Below is a small trained network, with its code and all its weights. Each question gives an input and a class and asks what happens when units are switched off, that is, made to give their printed mean instead of their output.

import numpy as np


def w(rows, s, z=0):
    codes = np.array(rows[::2]) - 128.0
    scale = np.full(codes.shape[1], s)
    scale[-1] = z or s
    return codes * scale


def norm(h):
    return h / np.sqrt((h * h).mean(-1, keepdims=True) + 1e-5)


def f(y):
    return np.maximum(y, 0)


def log_softmax(a):
    a = a - a.max(-1, keepdims=True)
    return a - np.log(np.exp(a).sum(-1, keepdims=True))


def net(x, mask):
    res = np.array(x, float).reshape(1, 8) / 4 @ E
    u = 0
    for l in range(2):
        y = f(norm(res) @ A[l][:, :-1].T + A[l][:, -1])
        res = res + np.where(mask[u : u + 11], y, B[l][:, -1]) @ B[l][:, :-1]
        u += 11
    return log_softmax(norm(res)[-1] @ U[:, :-1].T + U[:, -1])


A, B = {}, {}
E = w([
[200,241,217,170,160,141],'x0',
[117,136,115,153,123,128],'x1',
[249,186,12,125,145,32],'x2',
[135,128,124,125,128,142],'x3',
[89,134,136,121,159,96],'x4',
[125,137,121,168,103,117],'x5',
[197,3,130,235,234,122],'x6',
[109,131,133,142,129,99],'x7',
],0.0041)
A[0] = w([
[192,242,171,167,202,129,34],'0.n1',
[117,65,29,94,98,89,40],'0.n2',
[196,199,84,122,161,68,23],'0.n3',
[242,196,2,75,179,19,68],'0.n4',
[100,74,52,100,109,102,9],'0.n5',
[160,77,140,166,154,115,3],'0.n6',
[213,97,113,195,223,88,93],'0.n7',
[103,157,231,148,144,178,119],'0.n8',
[116,217,130,75,76,122,41],'0.n9',
[187,223,171,145,175,132,14],'0.n10',
[128,206,97,71,72,96,54],'0.n11',
],0.0095,0.0066)
B[0] = w([
[193,49,36,22,73,10,183],'0.n1',
[196,79,72,75,44,32,177],'0.n2',
[48,83,216,199,49,208,174],'0.n3',
[16,131,237,181,71,236,254],'0.n4',
[155,93,87,60,78,43,153],'0.n5',
[168,199,117,144,185,114,141],'0.n6',
[184,194,131,152,223,116,221],'0.n7',
[81,65,147,185,64,139,195],'0.n8',
[161,212,94,106,209,124,169],'0.n9',
[172,64,31,61,64,11,162],'0.n10',
[147,198,122,133,220,144,174],'0.n11',
],0.011,0.009)
A[1] = w([
[108,183,89,102,196,161,98],'1.n1',
[98,176,151,78,167,162,52],'1.n2',
[108,115,152,139,119,119,6],'1.n3',
[135,174,149,70,79,77,138],'1.n4',
[149,115,130,153,200,108,111],'1.n5',
[100,201,99,104,190,151,117],'1.n6',
[99,123,168,170,107,176,126],'1.n7',
[196,191,74,89,171,111,114],'1.n8',
[98,221,87,87,146,143,126],'1.n9',
[160,135,119,138,251,130,119],'1.n10',
[142,214,132,119,197,140,98],'1.n11',
],0.014,0.018)
B[1] = w([
[219,188,163,160,237,135,157],'1.n1',
[121,103,82,88,171,79,137],'1.n2',
[182,248,106,59,119,109,128],'1.n3',
[160,52,92,139,184,98,215],'1.n4',
[161,162,163,117,152,125,166],'1.n5',
[222,155,150,147,229,133,173],'1.n6',
[85,183,117,126,86,165,254],'1.n7',
[23,192,121,119,74,180,196],'1.n8',
[145,92,178,178,176,139,185],'1.n9',
[149,171,123,56,219,151,193],'1.n10',
[248,158,58,114,237,41,178],'1.n11',
],0.012,0.0083)
U = w([
[39,189,200,225,52,226,143],'0',
[159,188,136,142,248,154,196],'1',
[172,54,40,53,60,19,4],'2',
],0.016,0.0025)

Each question gives the input, the list of numbers given to net, and the class t.
The units are the neurons (one row each of A and B). Each row of codes is followed by its name. A weight is (code - 128) times the scale printed after its matrix; where a second scale follows, it is the last column's (A, B and U).
mask holds one flag per neuron, layer by layer. A switched-off neuron (its flag False) gives its mean, the last column of its row in B, instead of its output. The means were averaged over made-up inputs and are rounded, as every weight is.
A unit's drop is (log p(t) with every unit on - log p(t) with that unit switched off) / (log p(t) with every unit on - log p(t) with every unit switched off).
The circuit of an input: a set's keep is (log p(t) with only the set's units on - log p(t) with every unit switched off) / (log p(t) with every unit on - log p(t) with every unit switched off). Starting from the 12 units with the biggest drops (on a tie, the unit counted first), units are removed one at a time, each time the one whose removal leaves the highest keep (on an exact tie, the one counted first), for as long as the keep stays at least 0.8.
units of the circuit, in order: the units of the circuit, biggest drop first
top k neurons: the k neurons with the biggest drops, biggest first
k most important neurons of layer l: the k neurons of layer l with the biggest drops, biggest first
drop when u is switched off: that unit's drop, to one decimal
input [-3,1,2,8,-5,2,-2,5], class 2: units of the circuit, in order : [0.n2]
input [2,7,-2,-3,2,6,-1,-7], class 0: 4 most important neurons of layer 0 : [0.n8 0.n2 0.n5 0.n10]
input [-7,6,8,-4,3,-1,-8,6], class 0: 2 most important neurons of layer 0 : [0.n4 0.n7]
input [7,3,7,3,6,-5,-3,7], class 0: top 2 neurons : [0.n4 0.n3]
input [-8,-4,-2,4,2,4,-7,-4], class 2: 3 most important neurons of layer 0 : [0.n2 0.n7 0.n5]
input [-8,-6,-2,8,8,4,-7,-5], class 2: top 4 neurons : [0.n2 0.n7 0.n5 1.n4]
input [3,2,6,4,-6,-5,-6,-3], class 0: 3 most important neurons of layer 0 : [0.n4 0.n3 0.n7]
input [-1,3,1,-6,-4,4,-1,-5], class 0: top 3 neurons : [0.n7 0.n1 0.n6]
input [2,7,-5,-2,-7,-7,-7,-4], class 1: top 2 neurons : [0.n9 0.n4]
input [-6,6,-5,1,5,0,-4,-8], class 2: top 2 neurons : [0.n4 0.n3]
input [-7,6,-2,4,5,0,-6,-5], class 2: drop when 0.n7 is switched off : 1.4
input [2,8,4,-2,7,3,0,-1], class 0: drop when 1.n9 is switched off : 0.0
input [-1,5,7,-5,-2,5,5,4], class 0: drop when 0.n4 is switched off : 0.9
input [8,-4,3,1,3,1,2,-8], class 2: units of the circuit, in order : [0.n1]
